Below is a small trained network, with its code and all its weights. Each question gives an input and a class and asks what happens when units are switched off, that is, made to give their printed mean instead of their output.

import numpy as np


def w(rows, s, z=0):
    codes = np.array(rows[::2]) - 128.0
    scale = np.full(codes.shape[1], s)
    scale[-1] = z or s
    return codes * scale


def f(y):
    return np.maximum(y, 0)


def log_softmax(a):
    a = a - a.max(-1, keepdims=True)
    return a - np.log(np.exp(a).sum(-1, keepdims=True))


def net(x, mask):
    res = np.array(x, float).reshape(1, 4) / 4 @ E
    y = f(res @ A[0][:, :-1].T + A[0][:, -1])
    res = res + np.where(mask, y, B[0][:, -1]) @ B[0][:, :-1]
    return log_softmax(res[-1] @ U[:, :-1].T + U[:, -1])


A, B = {}, {}
E = w([
[194,254,187,59],'x0',
[210,226,52,228],'x1',
[250,89,25,45],'x2',
[85,247,86,27],'x3',
],0.0049)
A[0] = w([
[249,133,31,50,232],'N1',
[185,126,144,86,132],'N2',
[65,12,95,161,102],'N3',
[219,99,167,207,153],'N4',
[124,196,90,76,212],'N5',
[128,178,169,138,117],'N6',
[174,190,174,111,122],'N7',
[65,52,88,94,10],'N8',
[45,151,175,47,35],'N9',
[55,104,160,187,238],'N10',
[109,178,31,207,167],'N11',
[115,105,198,14,250],'N12',
],0.015,0.0019)
B[0] = w([
[166,53,90,4,251],'N1',
[148,132,106,81,166],'N2',
[35,64,141,189,210],'N3',
[192,83,144,204,187],'N4',
[105,154,155,58,199],'N5',
[107,174,130,169,166],'N6',
[86,181,94,161,186],'N7',
[159,90,75,185,179],'N8',
[70,56,182,71,187],'N9',
[86,204,137,92,190],'N10',
[212,199,146,121,192],'N11',
[173,135,237,158,205],'N12',
],0.031,0.012)
U = w([
[135,139,125,49,155],'0',
[151,200,108,197,193],'1',
[114,66,1,117,151],'2',
[215,60,132,152,142],'3',
[24,107,168,183,141],'4',
[99,122,47,136,4],'5',
],0.0071,0.0031)

Each question gives the input, the list of numbers given to net, and the class t.
The units are the neurons (one row each of A and B). Each row of codes is followed by its name. A weight is (code - 128) times the scale printed after its matrix; where a second scale follows, it is the last column's (A, B and U).
mask holds one flag per neuron, in row order. A switched-off neuron (its flag False) gives its mean, the last column of its row in B, instead of its output. The means were averaged over made-up inputs and are rounded, as every weight is.
A unit's drop is (log p(t) with every unit on - log p(t) with that unit switched off) / (log p(t) with every unit on - log p(t) with every unit switched off).
The circuit of an input: a set's keep is (log p(t) with only the set's units on - log p(t) with every unit switched off) / (log p(t) with every unit on - log p(t) with every unit switched off). Starting from all 12 units, units are removed one at a time, each time the one whose removal leaves the highest keep (on an exact tie, the one counted first), for as long as the keep stays at least 0.8.
circuit, biggest first: the units of the circuit, biggest drop first
k most important neurons: the k neurons with the biggest drops, biggest first
drop of u: that unit's drop, to one decimal
input [-8,4,5,4], class 2: circuit, biggest first : (N12)
input [-6,5,-5,-1], class 1: circuit, biggest first : (N11; N1)
input [5,-8,1,-1], class 4: 2 most important neurons : (N1; N9)
input [8,2,-4,1], class 4: 3 most important neurons : (N1; N11; N9)
input [2,4,-5,3], class 1: circuit, biggest first : (N1; N3)
input [-4,4,-3,4], class 1: 2 most important neurons : (N1; N9)
input [-4,-3,7,-4], class 2: circuit, biggest first : (N3; N1)
input [-6,3,-4,4], class 1: 3 most important neurons : (N1; N11; N9)
input [-6,7,-1,3], class 1: circuit, biggest first : (N1; N11)
input [-3,4,-7,-8], class 4: 2 most important neurons : (N3; N10)
input [5,1,-4,-7], class 1: 3 most important neurons : (N1; N3; N9)
input [-4,-7,5,7], class 3: 3 most important neurons : (N12; N8; N10)
input [1,1,-3,-5], class 4: 3 most important neurons : (N1; N11; N8)
input [-5,3,-6,-7], class 4: circuit, biggest first : (N3)
input [-3,3,-1,2], class 1: 2 most important neurons : (N1; N9)
input [4,7,-7,8], class 1: 2 most important neurons : (N1; N6)
input [-8,-1,5,-5], class 4: 2 most important neurons : (N3; N1)
input [-1,6,-6,1], class 1: drop of N1 : 0.2
input [8,4,-2,0], class 1: drop of N9 : 0.3
input [-8,-3,8,-2], class 2: drop of N4 : 0.0
input [-6,-5,2,-5], class 4: circuit, biggest first : (N3)
